Below is a small trained network, with its code and all its weights. Each question gives an input and a class and asks what happens when units are switched off, that is, made to give their printed mean instead of their output.

import numpy as np


def w(rows, s, z=0):
    codes = np.array(rows[::2]) - 128.0
    scale = np.full(codes.shape[1], s)
    scale[-1] = z or s
    return codes * scale


def norm(h):
    return h / np.sqrt((h * h).mean(-1, keepdims=True) + 1e-5)


def f(y):
    return np.maximum(y, 0)


def log_softmax(a):
    a = a - a.max(-1, keepdims=True)
    return a - np.log(np.exp(a).sum(-1, keepdims=True))


def net(x, mask):
    res = np.array(x, float).reshape(1, 4) / 4 @ E
    u = 0
    for l in range(4):
        y = f(norm(res) @ A[l][:, :-1].T + A[l][:, -1])
        res = res + np.where(mask[u : u + 9], y, B[l][:, -1]) @ B[l][:, :-1]
        u += 9
    return log_softmax(norm(res)[-1] @ U[:, :-1].T + U[:, -1])


A, B = {}, {}
E = w([
[109,33,123,180,254,97,92],'x0',
[49,109,98,156,223,207,46],'x1',
[86,176,7,206,148,101,168],'x2',
[24,164,141,71,139,85,155],'x3',
],0.008)
A[0] = w([
[54,183,64,153,131,165,139,4],'0.n1',
[60,211,33,147,129,129,101,13],'0.n2',
[167,112,139,151,164,203,106,118],'0.n3',
[35,158,125,133,200,165,148,81],'0.n4',
[103,150,118,122,125,50,180,251],'0.n5',
[194,71,100,155,167,200,97,88],'0.n6',
[119,81,255,64,104,138,137,84],'0.n7',
[161,164,117,111,78,169,121,173],'0.n8',
[95,30,84,191,229,54,111,48],'0.n9',
],0.01,0.0033)
B[0] = w([
[134,114,91,64,119,208,171,193],'0.n1',
[154,140,102,73,131,240,163,211],'0.n2',
[135,73,171,165,74,136,121,198],'0.n3',
[110,50,65,121,76,113,72,209],'0.n4',
[78,162,65,117,109,13,141,221],'0.n5',
[104,137,150,230,101,157,87,216],'0.n6',
[154,225,178,78,165,156,84,255],'0.n7',
[147,146,106,187,97,63,112,208],'0.n8',
[135,74,123,190,252,36,178,255],'0.n9',
],0.015,0.0072)
A[1] = w([
[105,119,108,82,85,205,119,160],'1.n1',
[135,136,184,146,92,163,163,53],'1.n2',
[89,118,170,67,97,134,5,3],'1.n3',
[54,90,116,122,155,181,70,72],'1.n4',
[156,113,190,59,145,120,144,26],'1.n5',
[173,177,226,67,159,178,154,57],'1.n6',
[157,207,104,139,194,177,195,76],'1.n7',
[107,144,124,102,199,149,185,23],'1.n8',
[106,140,116,47,144,172,146,111],'1.n9',
],0.015,0.0017)
B[1] = w([
[102,91,26,139,179,85,134,195],'1.n1',
[72,146,108,129,104,86,85,170],'1.n2',
[231,79,103,86,134,60,101,233],'1.n3',
[251,122,166,115,93,131,193,202],'1.n4',
[127,116,92,134,103,128,64,184],'1.n5',
[55,164,152,100,193,112,90,254],'1.n6',
[102,49,120,78,140,129,128,179],'1.n7',
[89,130,79,168,88,99,82,173],'1.n8',
[135,113,116,160,113,190,88,192],'1.n9',
],0.017,0.0074)
A[2] = w([
[117,79,200,167,164,200,183,6],'2.n1',
[144,145,129,59,124,117,151,110],'2.n2',
[128,159,81,113,219,132,229,64],'2.n3',
[106,90,128,156,59,212,81,98],'2.n4',
[184,158,216,124,127,144,125,104],'2.n5',
[128,120,100,98,241,163,114,83],'2.n6',
[97,172,158,90,79,111,249,136],'2.n7',
[101,166,75,95,106,113,142,91],'2.n8',
[120,129,76,73,112,209,189,29],'2.n9',
],0.014,0.0027)
B[2] = w([
[126,82,230,112,206,222,179,174],'2.n1',
[165,96,132,162,138,156,84,189],'2.n2',
[73,161,76,105,123,4,99,225],'2.n3',
[89,88,73,180,37,59,118,192],'2.n4',
[61,130,74,71,136,111,114,198],'2.n5',
[161,174,169,159,36,129,173,254],'2.n6',
[254,123,129,168,129,155,152,187],'2.n7',
[128,104,181,112,148,211,201,229],'2.n8',
[63,113,91,58,119,196,147,206],'2.n9',
],0.015,0.0059)
A[3] = w([
[159,175,96,96,75,155,220,115],'3.n1',
[148,81,87,194,177,154,161,104],'3.n2',
[204,215,204,135,115,155,229,57],'3.n3',
[72,118,166,88,162,120,183,149],'3.n4',
[144,58,177,194,92,156,81,159],'3.n5',
[88,227,208,31,149,156,53,74],'3.n6',
[53,115,56,55,131,252,135,20],'3.n7',
[155,127,181,201,250,231,159,35],'3.n8',
[93,136,162,201,38,208,76,4],'3.n9',
],0.013,0.0026)
B[3] = w([
[118,143,211,99,45,180,99,201],'3.n1',
[51,182,183,54,132,133,122,206],'3.n2',
[165,172,198,132,101,34,166,183],'3.n3',
[156,114,79,214,127,125,127,145],'3.n4',
[140,134,125,167,164,230,148,192],'3.n5',
[41,231,112,43,186,195,22,254],'3.n6',
[109,132,41,63,74,217,211,201],'3.n7',
[87,73,244,93,121,200,162,179],'3.n8',
[143,229,45,255,156,120,95,155],'3.n9',
],0.016,0.0099)
U = w([
[133,146,94,252,97,168,96,13],'0',
[188,179,188,121,51,84,174,54],'1',
[70,101,95,156,189,21,166,130],'2',
[105,184,136,83,168,128,44,251],'3',
[92,53,202,184,195,193,166,175],'4',
[242,49,129,100,142,129,99,3],'5',
[110,100,62,89,73,197,191,228],'6',
],0.017,0.0031)

Each question gives the input, the list of numbers given to net, and the class t.
The units are the neurons (one row each of A and B). Each row of codes is followed by its name. A weight is (code - 128) times the scale printed after its matrix; where a second scale follows, it is the last column's (A, B and U).
mask holds one flag per neuron, layer by layer. A switched-off neuron (its flag False) gives its mean, the last column of its row in B, instead of its output. The means were averaged over made-up inputs and are rounded, as every weight is.
A unit's drop is (log p(t) with every unit on - log p(t) with that unit switched off) / (log p(t) with every unit on - log p(t) with every unit switched off).
The circuit of an input: a set's keep is (log p(t) with only the set's units on - log p(t) with every unit switched off) / (log p(t) with every unit on - log p(t) with every unit switched off). Starting from the 12 units with the biggest drops (on a tie, the unit counted first), units are removed one at a time, each time the one whose removal leaves the highest keep (on an exact tie, the one counted first), for as long as the keep stays at least 0.8.
units of the circuit, in order: the units of the circuit, biggest drop first
top k neurons: the k neurons with the biggest drops, biggest first
top k neurons in layer l: the k neurons of layer l with the biggest drops, biggest first
drop of u: that unit's drop, to one decimal
input [2,3,4,0], class 2: units of the circuit, in order -> 0.n9
input [-5,4,-3,5], class 5: units of the circuit, in order -> 1.n3; 3.n6
input [3,8,-3,8], class 5: top 2 neurons -> 0.n4; 1.n4
input [-5,-2,6,-8], class 0: units of the circuit, in order -> 1.n3; 1.n1; 3.n9
input [7,0,6,-4], class 2: top 2 neurons in layer 2 -> 2.n3; 2.n8
input [0,6,2,-8], class 4: top 3 neurons -> 2.n1; 0.n9; 3.n8
input [6,-4,-3,0], class 2: top 2 neurons -> 0.n9; 3.n6
input [8,6,-3,5], class 4: top 2 neurons -> 0.n9; 0.n5
input [-3,-4,7,-5], class 1: top 3 neurons in layer 1 -> 1.n1; 1.n9; 1.n5
input [-4,3,-6,-7], class 0: top 2 neurons in layer 0 -> 0.n6; 0.n3
input [-6,8,-1,-3], class 6: top 4 neurons -> 1.n1; 0.n9; 0.n1; 0.n2
input [-2,-4,5,-1], class 1: top 2 neurons -> 0.n5; 2.n7
input [1,-5,-1,3], class 1: top 4 neurons in layer 0 -> 0.n5; 0.n2; 0.n9; 0.n1
input [3,-6,0,-1], class 1: top neuron in layer 0 -> 0.n9
input [1,-8,6,5], class 1: top 3 neurons -> 0.n5; 0.n9; 2.n7
input [1,-6,5,-6], class 1: drop of 0.n9 -> 0.9
input [-6,2,3,-7], class 0: drop of 0.n8 -> 0.3
input [-2,-5,0,-8], class 0: drop of 0.n9 -> 0.1
input [3,4,-3,-8], class 4: drop of 2.n1 -> 0.2
input [4,-4,-1,-6], class 4: top neuron -> 2.n1
